Below are the code and all the weights of a small trained network. Each question names an input and a target symbol and asks about switching units off, where a switched-off unit gives its printed mean instead of its output.

import numpy as np


def w(rows, s, z=0):
    codes = np.array(rows[::2]) - 128.0
    scale = np.full(codes.shape[1], s)
    scale[-1] = z or s
    return codes * scale


def f(y):
    return y / 2 * (1 + np.tanh(0.7978845608 * (y + 0.044715 * y**3)))


def softmax(a):
    e = np.exp(a - a.max(-1, keepdims=True))
    return e / e.sum(-1, keepdims=True)


def log_softmax(a):
    a = a - a.max(-1, keepdims=True)
    return a - np.log(np.exp(a).sum(-1, keepdims=True))


def net(x, mask):
    ids = ['ΓΣβζημτ'.index(c) for c in x.split()]
    T = len(ids)
    res = E[ids] + P[:T]
    u = 0
    for l in range(3):
        q, k, v = (res @ M[l].T for M in (Q, K, V))
        z = softmax(np.where(np.tri(T) > 0, q @ k.T / 4**0.5, -1e9)) @ v
        res = res + np.where(mask[u], z, O[l][:, -1]) @ O[l][:, :-1]
        u += 1
        y = f(res @ A[l][:, :-1].T + A[l][:, -1])
        res = res + np.where(mask[u : u + 12], y, B[l][:, -1]) @ B[l][:, :-1]
        u += 12
    return log_softmax(res[-1] @ U[:, :-1].T + U[:, -1])


Q, K, V, O, A, B = {}, {}, {}, {}, {}, {}
E = w([
[95,84,199,143,219],'Γ',
[75,154,5,139,157],'Σ',
[24,133,168,183,189],'β',
[174,94,178,93,143],'ζ',
[192,243,100,132,214],'η',
[82,156,162,138,115],'μ',
[252,142,130,131,83],'τ',
],0.019)
P = w([
[83,145,185,77,6],'0',
[127,96,151,194,165],'1',
[118,111,146,165,164],'2',
[118,124,140,140,156],'3',
[118,134,136,120,150],'4',
[120,143,132,105,144],'5',
[125,149,130,91,136],'6',
[128,154,130,80,131],'7',
[130,157,130,68,125],'8',
[134,162,128,57,119],'9',
],0.011)
Q[0] = w([
[141,172,84,117,231],'L0H0',
[77,248,171,176,146],'L0H0',
[138,165,75,144,122],'L0H0',
[156,151,143,134,136],'L0H0',
],0.012)
K[0] = w([
[113,132,186,97,107],'L0H0',
[75,187,115,149,95],'L0H0',
[153,138,119,195,101],'L0H0',
[118,113,137,124,6],'L0H0',
],0.012)
V[0] = w([
[187,93,86,152,165],'L0H0',
[110,109,190,78,127],'L0H0',
[211,37,113,31,2],'L0H0',
[78,174,125,66,167],'L0H0',
],0.0067)
O[0] = w([
[250,190,200,102,157,42],'L0H0',
[125,254,246,40,145,252],'L0H0',
[110,137,84,92,180,187],'L0H0',
[113,214,239,238,90,139],'L0H0',
],0.0073,0.0026)
A[0] = w([
[164,232,152,161,129,69],'L0N0',
[161,81,117,73,164,4],'L0N1',
[179,97,144,38,197,129],'L0N2',
[96,102,166,152,188,67],'L0N3',
[171,130,21,176,140,144],'L0N4',
[172,15,214,130,2,183],'L0N5',
[168,131,165,174,41,95],'L0N6',
[6,128,144,41,157,196],'L0N7',
[136,226,134,113,49,79],'L0N8',
[19,130,13,111,96,86],'L0N9',
[138,130,54,101,94,181],'L0N10',
[154,35,122,114,165,180],'L0N11',
],0.0071,0.0022)
B[0] = w([
[156,128,20,203,170,175],'L0N0',
[51,131,102,88,127,152],'L0N1',
[116,171,139,78,109,253],'L0N2',
[179,141,158,99,141,158],'L0N3',
[107,162,131,72,112,175],'L0N4',
[69,3,130,77,80,170],'L0N5',
[101,60,126,180,67,133],'L0N6',
[111,146,188,168,138,242],'L0N7',
[112,144,182,193,132,165],'L0N8',
[144,69,162,152,84,185],'L0N9',
[155,159,125,114,41,158],'L0N10',
[95,105,190,126,98,150],'L0N11',
],0.0078,0.0057)
Q[1] = w([
[60,21,152,10,100],'L1H0',
[141,109,74,79,236],'L1H0',
[3,85,49,148,94],'L1H0',
[118,194,143,175,141],'L1H0',
],0.0078)
K[1] = w([
[171,2,114,119,109],'L1H0',
[210,224,144,80,157],'L1H0',
[130,127,58,186,102],'L1H0',
[107,113,122,190,172],'L1H0',
],0.0093)
V[1] = w([
[97,204,86,105,134],'L1H0',
[229,244,178,153,59],'L1H0',
[96,183,51,65,73],'L1H0',
[126,2,76,18,119],'L1H0',
],0.0048)
O[1] = w([
[142,150,104,120,138,156],'L1H0',
[102,95,171,234,115,189],'L1H0',
[32,68,172,74,255,89],'L1H0',
[108,165,193,194,143,1],'L1H0',
],0.0076,0.0029)
A[1] = w([
[126,80,63,65,1,234],'L1N0',
[194,91,166,175,76,158],'L1N1',
[70,177,136,212,233,65],'L1N2',
[104,93,80,147,196,98],'L1N3',
[147,133,83,73,188,153],'L1N4',
[130,89,102,225,102,3],'L1N5',
[180,124,109,211,181,33],'L1N6',
[185,131,43,77,130,141],'L1N7',
[75,159,67,104,155,198],'L1N8',
[162,127,70,76,190,111],'L1N9',
[207,165,154,200,173,81],'L1N10',
[180,240,141,46,138,109],'L1N11',
],0.0089,0.0047)
B[1] = w([
[134,94,145,153,154,209],'L1N0',
[145,131,140,107,154,166],'L1N1',
[107,106,87,131,170,176],'L1N2',
[129,141,157,143,111,139],'L1N3',
[103,150,171,153,120,181],'L1N4',
[60,138,98,115,155,139],'L1N5',
[119,149,80,9,129,138],'L1N6',
[91,143,138,128,97,183],'L1N7',
[150,152,139,204,119,179],'L1N8',
[116,188,168,141,136,170],'L1N9',
[168,89,98,81,121,151],'L1N10',
[158,172,148,97,152,254],'L1N11',
],0.011,0.0088)
Q[2] = w([
[143,185,179,176,149],'L2H0',
[178,1,168,166,146],'L2H0',
[164,125,167,100,159],'L2H0',
[92,140,193,86,70],'L2H0',
],0.0097)
K[2] = w([
[103,45,166,96,142],'L2H0',
[176,90,170,133,188],'L2H0',
[163,105,191,45,160],'L2H0',
[254,145,83,239,133],'L2H0',
],0.0082)
V[2] = w([
[101,123,80,254,127],'L2H0',
[88,124,188,54,111],'L2H0',
[99,198,98,160,100],'L2H0',
[187,129,73,101,154],'L2H0',
],0.0082)
O[2] = w([
[46,158,181,163,1,2],'L2H0',
[196,65,128,238,4,251],'L2H0',
[153,94,116,144,68,94],'L2H0',
[147,134,174,183,156,59],'L2H0',
],0.0086,0.0088)
A[2] = w([
[196,127,174,151,85,108],'L2N0',
[85,77,160,48,124,90],'L2N1',
[134,49,173,126,89,88],'L2N2',
[130,84,211,114,168,253],'L2N3',
[59,2,140,93,171,119],'L2N4',
[206,38,147,126,180,175],'L2N5',
[176,16,57,167,75,82],'L2N6',
[48,106,177,114,50,114],'L2N7',
[110,116,97,216,50,155],'L2N8',
[44,125,160,207,214,186],'L2N9',
[87,164,154,7,114,144],'L2N10',
[207,142,195,125,108,213],'L2N11',
],0.009,0.0059)
B[2] = w([
[55,145,140,121,156,176],'L2N0',
[137,104,109,201,141,131],'L2N1',
[139,141,77,114,214,148],'L2N2',
[139,123,149,120,49,219],'L2N3',
[93,39,1,183,196,141],'L2N4',
[78,133,140,149,112,254],'L2N5',
[66,53,49,148,172,156],'L2N6',
[188,166,137,101,133,179],'L2N7',
[143,125,208,129,135,197],'L2N8',
[123,49,121,145,141,169],'L2N9',
[121,117,70,186,130,148],'L2N10',
[108,120,123,170,113,246],'L2N11',
],0.0096,0.015)
U = w([
[33,187,92,113,102,49],'Γ',
[221,122,105,151,167,2],'Σ',
[76,147,105,3,209,182],'β',
[254,91,76,47,107,133],'ζ',
[217,201,232,122,25,176],'η',
[43,170,159,104,207,18],'μ',
[116,23,52,213,118,173],'τ',
],0.0071,0.0072)

Each question gives the input, a string of symbols that net reads in full, and the target symbol t.
The units are the heads (4 rows each of Q, K, V and O) and the neurons (one row each of A and B). Each row of codes is followed by its name. A weight is (code - 128) times the scale printed after its matrix; where a second scale follows, it is the last column's (O, A, B and U).
mask holds one flag per unit, layer by layer, with each layer's heads first. A switched-off unit (its flag False) gives its mean, the last column of its rows in O or B, instead of its output. The means were averaged over made-up inputs and are rounded, as every weight is.
A unit's drop is (log p(t) with every unit on - log p(t) with that unit switched off) / (log p(t) with every unit on - log p(t) with every unit switched off).
The circuit of an input: a set's keep is (log p(t) with only the set's units on - log p(t) with every unit switched off) / (log p(t) with every unit on - log p(t) with every unit switched off). Starting from the 12 units with the biggest drops (on a tie, the unit counted first), units are removed one at a time, each time the one whose removal leaves the highest keep (on an exact tie, the one counted first), for as long as the keep stays at least 0.8.
circuit, biggest first: the units of the circuit, biggest drop first
unit that matters most: the unit with the biggest drop
k most important neurons: the k neurons with the biggest drops, biggest first
k most important neurons of layer l: the k neurons of layer l with the biggest drops, biggest first
drop of u: that unit's drop, to one decimal
input ζ Γ ζ μ ζ Σ μ Σ τ, target τ: unit that matters most	L1N0
input ζ β τ η τ β η, target Σ: circuit, biggest first	(L2H0 L1N8 L0N0 L1N11)
input η Σ β ζ, target τ: circuit, biggest first	(L0N5 L1N11 L2N4)
input Γ ζ η, target ζ: circuit, biggest first	(L1N6 L1N10 L0N0)
input β Γ Γ ζ Γ η β β η η, target τ: circuit, biggest first	(L0H0 L0N0 L2H0 L2N6)
input Σ τ ζ μ ζ Γ τ ζ ζ η, target Γ: 2 most important neurons of layer 0	(L0N0 L0N9)
input Σ τ τ ζ μ ζ ζ Σ ζ Γ, target τ: circuit, biggest first	(L2N4 L1N9)
input Γ η η μ ζ τ μ η, target ζ: 3 most important neurons	(L1N6 L1N8 L1N10)
input τ ζ τ β Γ η Γ, target η: 2 most important neurons of layer 0	(L0N3 L0N1)
input μ Σ η τ η ζ Σ τ τ Γ, target τ: circuit, biggest first	(L2N4 L1N11)
input η Σ ζ τ η ζ τ η, target β: 3 most important neurons	(L1N6 L1N10 L1N0)
input μ Γ τ Σ μ β τ Γ, target η: circuit, biggest first	(L2N3 L2N6)
input τ Γ Γ ζ μ τ ζ ζ η β, target τ: 2 most important neurons of layer 0	(L0N3 L0N2)
input η Σ Σ τ Σ ζ, target τ: 3 most important neurons	(L0N5 L2N4 L2N10)
input η μ μ, target η: 2 most important neurons	(L1N6 L2N7)
input μ β τ μ, target η: 2 most important neurons of layer 1	(L1N2 L1N10)
input τ μ Γ ζ Γ Σ τ τ ζ η, target μ: unit that matters most	L0H0
input Σ τ ζ ζ ζ ζ ζ μ β, target τ: 2 most important neurons	(L1N2 L1N7)
input τ μ ζ Γ β ζ ζ β, target η: 2 most important neurons	(L1N0 L1N11)
input η ζ η Σ ζ Σ η τ Σ η, target β: 2 most important neurons	(L1N6 L1N10)
input η ζ Γ ζ η β β Γ ζ μ, target τ: unit that matters most	L1N0
input β μ ζ β ζ η ζ β η, target τ: 3 most important neurons	(L0N0 L0N8 L2N6)
input Σ Σ Σ, target η: 2 most important neurons of layer 2	(L2N7 L2N8)
input τ μ Σ η ζ Σ, target η: 2 most important neurons	(L1N8 L0N4)
input τ τ Γ Σ ζ ζ τ Γ η, target μ: drop of L1H0	0.8
